Below is a small trained network, with its code and all its weights. Each question gives an input and a class and asks what happens when units are switched off, that is, made to give their printed mean instead of their output.

import numpy as np


def w(rows, s, z=0):
    codes = np.array(rows[::2]) - 128.0
    scale = np.full(codes.shape[1], s)
    scale[-1] = z or s
    return codes * scale


def f(y):
    return np.maximum(y, 0)


def log_softmax(a):
    a = a - a.max(-1, keepdims=True)
    return a - np.log(np.exp(a).sum(-1, keepdims=True))


def net(x, mask):
    res = np.array(x, float).reshape(1, 2) / 4 @ E
    y = f(res @ A[0][:, :-1].T + A[0][:, -1])
    res = res + np.where(mask, y, B[0][:, -1]) @ B[0][:, :-1]
    return log_softmax(res[-1] @ U[:, :-1].T + U[:, -1])


A, B = {}, {}
E = w([
[66,171,2],'x0',
[208,253,168],'x1',
],0.008)
A[0] = w([
[149,119,118,105],'N1',
[117,2,85,71],'N2',
[174,162,119,86],'N3',
[112,70,119,74],'N4',
[130,92,117,252],'N5',
[133,140,22,95],'N6',
[153,75,183,115],'N7',
[102,156,92,81],'N8',
[124,99,202,86],'N9',
[140,121,144,97],'N10',
[156,113,156,110],'N11',
[136,167,139,178],'N12',
[133,217,153,46],'N13',
],0.025,0.011)
B[0] = w([
[126,127,133,128],'N1',
[223,118,187,251],'N2',
[152,135,167,176],'N3',
[187,111,162,178],'N4',
[19,253,99,235],'N5',
[125,69,74,215],'N6',
[126,88,84,216],'N7',
[141,80,108,165],'N8',
[130,68,101,200],'N9',
[147,106,112,144],'N10',
[140,116,95,174],'N11',
[118,181,122,202],'N12',
[201,128,174,202],'N13',
],0.056,0.013)
U = w([
[175,134,153,98],'0',
[96,5,44,137],'1',
[77,178,107,254],'2',
[70,59,153,54],'3',
],0.02,0.0048)

Each question gives the input, the list of numbers given to net, and the class t.
The units are the neurons (one row each of A and B). Each row of codes is followed by its name. A weight is (code - 128) times the scale printed after its matrix; where a second scale follows, it is the last column's (A, B and U).
mask holds one flag per neuron, in row order. A switched-off neuron (its flag False) gives its mean, the last column of its row in B, instead of its output. The means were averaged over made-up inputs and are rounded, as every weight is.
A unit's drop is (log p(t) with every unit on - log p(t) with that unit switched off) / (log p(t) with every unit on - log p(t) with every unit switched off).
The circuit of an input: a set's keep is (log p(t) with only the set's units on - log p(t) with every unit switched off) / (log p(t) with every unit on - log p(t) with every unit switched off). Starting from the 12 units with the biggest drops (on a tie, the unit counted first), units are removed one at a time, each time the one whose removal leaves the highest keep (on an exact tie, the one counted first), for as long as the keep stays at least 0.8.
circuit, biggest first: the units of the circuit, biggest drop first
k most important neurons: the k neurons with the biggest drops, biggest first
drop when u is switched off: that unit's drop, to one decimal
input [3,-3], class 2: circuit, biggest first : (N5)
input [7,-7], class 0: 2 most important neurons : (N2, N7)
input [6,-6], class 0: 4 most important neurons : (N2, N7, N9, N4)
input [3,-2], class 2: 3 most important neurons : (N9, N7, N5)
input [-3,3], class 2: 3 most important neurons : (N2, N6, N4)
input [-4,3], class 1: 2 most important neurons : (N2, N5)
input [-6,-5], class 1: 2 most important neurons : (N7, N9)
input [8,7], class 1: 2 most important neurons : (N6, N2)
input [-8,-7], class 1: 2 most important neurons : (N7, N9)
input [1,-3], class 2: 2 most important neurons : (N5, N13)
input [-7,-6], class 1: 3 most important neurons : (N7, N9, N13)
input [-2,3], class 2: 2 most important neurons : (N2, N4)
input [-1,-3], class 2: 2 most important neurons : (N5, N13)
input [6,-8], class 0: circuit, biggest first : (N2)
input [4,-7], class 0: drop when N2 is switched off : 6.5
input [-8,-6], class 1: drop when N7 is switched off : 4.5
input [6,-1], class 1: drop when N6 is switched off : 1.1
